[[145 138 123 135]
 [126 146 110 142]
 [149 121 136 130]]
:
[[126 146 110]
 [149 121 136]]

[[131 130 129 128]
 [155 141 122 120]
 [119 114 114 121]
 [119 122 127 129]
 [108 115 127 131]]
:
[[155 141 122]
 [119 114 114]]

[[137 110 120 121]
 [137 117 120 128]
 [141 106 116 123]
 [139 106 117 124]]
:
[[137 117 120]
 [141 106 116]]

[[151 149 107 118]
 [124 126 134 141]
 [137 138 106 126]
 [117 118 139 127]
 [140 130 116 130]]
:
[[124 126 134]
 [137 138 106]]

[[108 136 133]
 [132 106 128]
 [119 145 142]
 [144 135 115]
 [113 138 143]]
:
[[132 106 128]
 [119 145 142]]

[[134 133 133 134 126]
 [105 114 130 129 124]
 [145 146 121 135 135]]
:
[[105 114 130]
 [145 146 121]]

[[141 131 135]
 [141 104 110]
 [138 118 116]
 [135 131 125]]
:
[[141 104 110]
 [138 118 116]]
---
[[101 139 113 112 151 149 116]
 [145 143 138 140 128 114 125]
 [126 135 135 114 134 115 117]
 [131 106 129 113 120 134 113]
 [140 131 139 100 129 106  98]]
:
[[101 139 113 112 151 149 116]
 [126 135 135 114 134 115 117]
 [131 106 129 113 120 134 113]
 [140 131 139 100 129 106  98]
 [145 143 138 140 128 114 125]]

[[125 121 117 120 122 119 127 127 134 126 134 113]
 [132 123 141 117 115 121 125 121 120 120 120 106]
 [131 127 112 126 123 127 125 120 128 118 128 104]
 [142 120 130 110 115 118 128 126 128 127 128 132]]
:
[[125 121 117 120 122 119 127 127 134 126 134 113]
 [131 127 112 126 123 127 125 120 128 118 128 104]
 [132 123 141 117 115 121 125 121 120 120 120 106]
 [142 120 130 110 115 118 128 126 128 127 128 132]]

[[110 138]
 [117 133]
 [130 127]
 [124 130]
 [104 142]]
:
[[104 142]
 [110 138]
 [117 133]
 [124 130]
 [130 127]]

[[152 127 139 155]
 [135 129 130 135]
 [123 138 125 134]
 [133 128 129 132]
 [118 133 122 125]
 [124 138 123 132]]
:
[[118 133 122 125]
 [123 138 125 134]
 [124 138 123 132]
 [133 128 129 132]
 [135 129 130 135]
 [152 127 139 155]]

[[117 137]
 [142 109]
 [141 141]
 [115 112]
 [136 127]
 [122 104]
 [128 111]
 [124 126]
 [146 136]
 [119 126]]
:
[[115 112]
 [117 137]
 [119 126]
 [122 104]
 [124 126]
 [128 111]
 [136 127]
 [141 141]
 [142 109]
 [146 136]]

[[127 140 115 131 134 137 126 152 137 133]
 [126 135 110 125 124 136 129 150 135 132]]
:
[[126 135 110 125 124 136 129 150 135 132]
 [127 140 115 131 134 137 126 152 137 133]]

[[149 114 115 112 138 135 134 135 117 125 123]
 [126 123 129 136 119 123 122 108 121 128 142]
 [148 115 118 111 142 130 134 144 123 126 118]
 [133 123 123 123 129 129 131 132 124 128 125]
 [102 151 135 146 126 130 141 124 148 123 128]]
:
[[102 151 135 146 126 130 141 124 148 123 128]
 [126 123 129 136 119 123 122 108 121 128 142]
 [133 123 123 123 129 129 131 132 124 128 125]
 [148 115 118 111 142 130 134 144 123 126 118]
 [149 114 115 112 138 135 134 135 117 125 123]]

[[119 133 132 127]
 [102 123 139 129]
 [105 125 137 129]]
:
[[102 123 139 129]
 [105 125 137 129]
 [119 133 132 127]]

[[125 115 113 123 132 131 124]
 [105 137 137 134 115 122 102]
 [130 136 138 127 121 121 131]
 [126 123 121 131 134 130 125]
 [137 124 124 123 132 131 139]
 [138 120 119 127 137 122 135]
 [124 126 122 137 141 136 121]
 [121 137 138 117 115 142 128]
 [140 121 126 113 118 119 145]
 [141 115 115 126 137 117 138]]
:
[[105 137 137 134 115 122 102]
 [121 137 138 117 115 142 128]
 [124 126 122 137 141 136 121]
 [125 115 113 123 132 131 124]
 [126 123 121 131 134 130 125]
 [130 136 138 127 121 121 131]
 [137 124 124 123 132 131 139]
 [138 120 119 127 137 122 135]
 [140 121 126 113 118 119 145]
 [141 115 115 126 137 117 138]]
---
[[145 140 116 131 152 146]
 [118 128 119 117 128 133]
 [139 143 120 129 155 150]
 [144 150 123 148 139 141]
 [122 129 117 111 144 144]
 [140 131 151 134 121 121]]
:
[[118 128 119 117 128 133]
 [122 129 117 111 144 144]
 [140 131 151 134 121 121]
 [145 140 116 131 152 146]
 [139 143 120 129 155 150]
 [144 150 123 148 139 141]]

[[146 144]
 [149 146]
 [102 119]
 [104 116]
 [142 148]]
:
[[104 116]
 [102 119]
 [146 144]
 [149 146]
 [142 148]]

[[124 144 136 126 140]
 [126 102 114 105 131]
 [141 147 148 109 134]
 [119 115 133 134 132]
 [114 140 125 140 108]
 [109 136 133 142 111]
 [112 139 130 141 110]
 [133 149 143 121 139]
 [126 141 135 116 147]
 [123 138 130 117 148]
 [129 125 122 139 119]]
:
[[126 102 114 105 131]
 [119 115 133 134 132]
 [129 125 122 139 119]
 [109 136 133 142 111]
 [123 138 130 117 148]
 [112 139 130 141 110]
 [114 140 125 140 108]
 [126 141 135 116 147]
 [124 144 136 126 140]
 [141 147 148 109 134]
 [133 149 143 121 139]]

[[123 135 134 146 134]
 [130 132 128 109 142]
 [125  98 117 106 134]]
:
[[125  98 117 106 134]
 [130 132 128 109 142]
 [123 135 134 146 134]]

[[115 144 123 125]
 [134 138 110 142]
 [132 128 131 139]
 [107 123 119 129]
 [131 149 113 128]
 [129 136 107 109]
 [129 145 131 118]]
:
[[107 123 119 129]
 [132 128 131 139]
 [129 136 107 109]
 [134 138 110 142]
 [115 144 123 125]
 [129 145 131 118]
 [131 149 113 128]]

[[113 151 149 123 123 130 152]
 [119 117 101 146 156 146 137]
 [115 149 146 128 110 122 100]]
:
[[119 117 101 146 156 146 137]
 [115 149 146 128 110 122 100]
 [113 151 149 123 123 130 152]]

[[129 128 110 128 129 129 129 129 152 124 148 128]
 [126 123 120 128 130 121 127 124 127 122 126 115]]
:
[[126 123 120 128 130 121 127 124 127 122 126 115]
 [129 128 110 128 129 129 129 129 152 124 148 128]]
